Below is a small trained network, with its code and all its weights. Each question gives an input and a class and asks what happens when units are switched off, that is, made to give their printed mean instead of their output.

import numpy as np


def w(rows, s, z=0):
    codes = np.array(rows[::2]) - 128.0
    scale = np.full(codes.shape[1], s)
    scale[-1] = z or s
    return codes * scale


def norm(h):
    return h / np.sqrt((h * h).mean(-1, keepdims=True) + 1e-5)


def f(y):
    return y / 2 * (1 + np.tanh(0.7978845608 * (y + 0.044715 * y**3)))


def log_softmax(a):
    a = a - a.max(-1, keepdims=True)
    return a - np.log(np.exp(a).sum(-1, keepdims=True))


def net(x, mask):
    res = np.array(x, float).reshape(1, 8) / 4 @ E
    u = 0
    for l in range(3):
        y = f(norm(res) @ A[l][:, :-1].T + A[l][:, -1])
        res = res + np.where(mask[u : u + 3], y, B[l][:, -1]) @ B[l][:, :-1]
        u += 3
    return log_softmax(norm(res)[-1] @ U[:, :-1].T + U[:, -1])


A, B = {}, {}
E = w([
[214,101,159,170,106,115,209,183,91],'x0',
[180,126,69,152,80,127,98,130,229],'x1',
[170,114,112,176,178,190,126,64,79],'x2',
[69,98,130,175,58,199,3,183,152],'x3',
[76,159,127,117,137,149,47,120,43],'x4',
[81,185,141,154,50,92,102,195,134],'x5',
[186,94,147,81,88,97,117,135,130],'x6',
[152,159,150,75,168,168,151,156,192],'x7',
],0.0037)
A[0] = w([
[147,117,179,136,203,177,126,132,121,21],'0.n1',
[36,165,142,121,121,74,202,129,23,59],'0.n2',
[123,252,164,118,148,58,161,137,27,1],'0.n3',
],0.0043,0.0017)
B[0] = w([
[158,172,85,121,173,153,207,130,80,118],'0.n1',
[92,137,127,71,146,134,180,130,1,252],'0.n2',
[108,12,96,143,156,156,176,135,76,230],'0.n3',
],0.0084,0.0015)
A[1] = w([
[74,114,118,141,107,207,2,74,86,206],'1.n1',
[100,139,62,176,65,99,99,100,147,6],'1.n2',
[203,108,170,70,104,148,118,106,120,9],'1.n3',
],0.0056,0.0012)
B[1] = w([
[95,107,194,171,94,45,121,157,173,255],'1.n1',
[164,127,98,96,198,170,254,207,115,152],'1.n2',
[184,116,89,79,111,135,104,156,138,131],'1.n3',
],0.0068,0.0041)
A[2] = w([
[124,131,114,89,122,236,138,121,93,104],'2.n1',
[69,175,124,1,162,90,126,57,189,255],'2.n2',
[215,69,107,58,92,94,142,131,151,60],'2.n3',
],0.0069,0.003)
B[2] = w([
[176,155,119,106,244,179,153,86,68,138],'2.n1',
[125,110,110,190,189,222,61,211,192,253],'2.n2',
[151,174,219,97,110,1,140,14,91,189],'2.n3',
],0.0077,0.0041)
U = w([
[167,158,50,174,58,145,174,67,170,3],'0',
[112,104,76,100,236,210,203,128,10,172],'1',
[43,73,191,161,55,24,129,114,47,170],'2',
[242,167,187,102,157,51,154,2,162,43],'3',
[86,123,122,194,121,161,41,230,252,216],'4',
],0.0081,0.0031)

Each question gives the input, the list of numbers given to net, and the class t.
The units are the neurons (one row each of A and B). Each row of codes is followed by its name. A weight is (code - 128) times the scale printed after its matrix; where a second scale follows, it is the last column's (A, B and U).
mask holds one flag per neuron, layer by layer. A switched-off neuron (its flag False) gives its mean, the last column of its row in B, instead of its output. The means were averaged over made-up inputs and are rounded, as every weight is.
A unit's drop is (log p(t) with every unit on - log p(t) with that unit switched off) / (log p(t) with every unit on - log p(t) with every unit switched off).
The circuit of an input: a set's keep is (log p(t) with only the set's units on - log p(t) with every unit switched off) / (log p(t) with every unit on - log p(t) with every unit switched off). Starting from all 9 units, units are removed one at a time, each time the one whose removal leaves the highest keep (on an exact tie, the one counted first), for as long as the keep stays at least 0.8.
units of the circuit, in order: the units of the circuit, biggest drop first
top k neurons: the k neurons with the biggest drops, biggest first
k most important neurons of layer l: the k neurons of layer l with the biggest drops, biggest first
drop when u is switched off: that unit's drop, to one decimal
input [-6,4,2,-5,1,-1,6,0], class 4: top 2 neurons	(2.n2, 0.n3)
input [-3,5,-3,-2,4,-7,0,-1], class 4: units of the circuit, in order	(2.n2)
input [4,-3,6,-1,-3,-2,2,1], class 3: units of the circuit, in order	(2.n3, 1.n3)
input [-8,-8,-4,-3,1,7,-6,1], class 1: units of the circuit, in order	(0.n2, 0.n3)
input [-5,5,4,-1,-5,4,1,-3], class 0: 2 most important neurons of layer 1	(1.n2, 1.n1)
input [5,8,-2,-6,3,8,-1,5], class 3: units of the circuit, in order	(2.n3, 1.n1)
input [5,-5,-6,4,-3,-3,-5,-5], class 1: top 4 neurons	(0.n2, 1.n1, 2.n3, 2.n1)
input [2,0,-7,-5,-4,3,-8,0], class 1: units of the circuit, in order	(0.n2, 1.n1)
input [7,-2,2,0,-8,8,6,8], class 3: top 2 neurons	(2.n3, 1.n1)
input [-3,6,1,-3,-2,6,7,-8], class 3: units of the circuit, in order	(2.n3, 1.n2)
input [0,7,8,-2,7,-7,-6,-8], class 4: top 2 neurons	(1.n1, 2.n3)
input [8,8,5,2,-6,-4,-3,1], class 3: top 2 neurons	(2.n3, 2.n2)
input [-4,1,6,-8,7,8,2,-4], class 1: 2 most important neurons of layer 2	(2.n3, 2.n1)
input [1,5,2,4,-4,-8,-4,1], class 0: units of the circuit, in order	(2.n2)
input [3,6,-2,5,-5,2,8,3], class 3: 2 most important neurons of layer 2	(2.n3, 2.n2)
input [0,3,5,-2,0,2,4,-4], class 3: drop when 2.n3 is switched off	0.1
input [0,-7,-3,-2,6,7,-4,3], class 1: drop when 0.n2 is switched off	0.3
input [-3,-7,-7,-4,5,6,-4,1], class 1: drop when 0.n2 is switched off	0.2
input [3,-5,-6,-5,4,8,-8,7], class 1: drop when 0.n1 is switched off	0.0
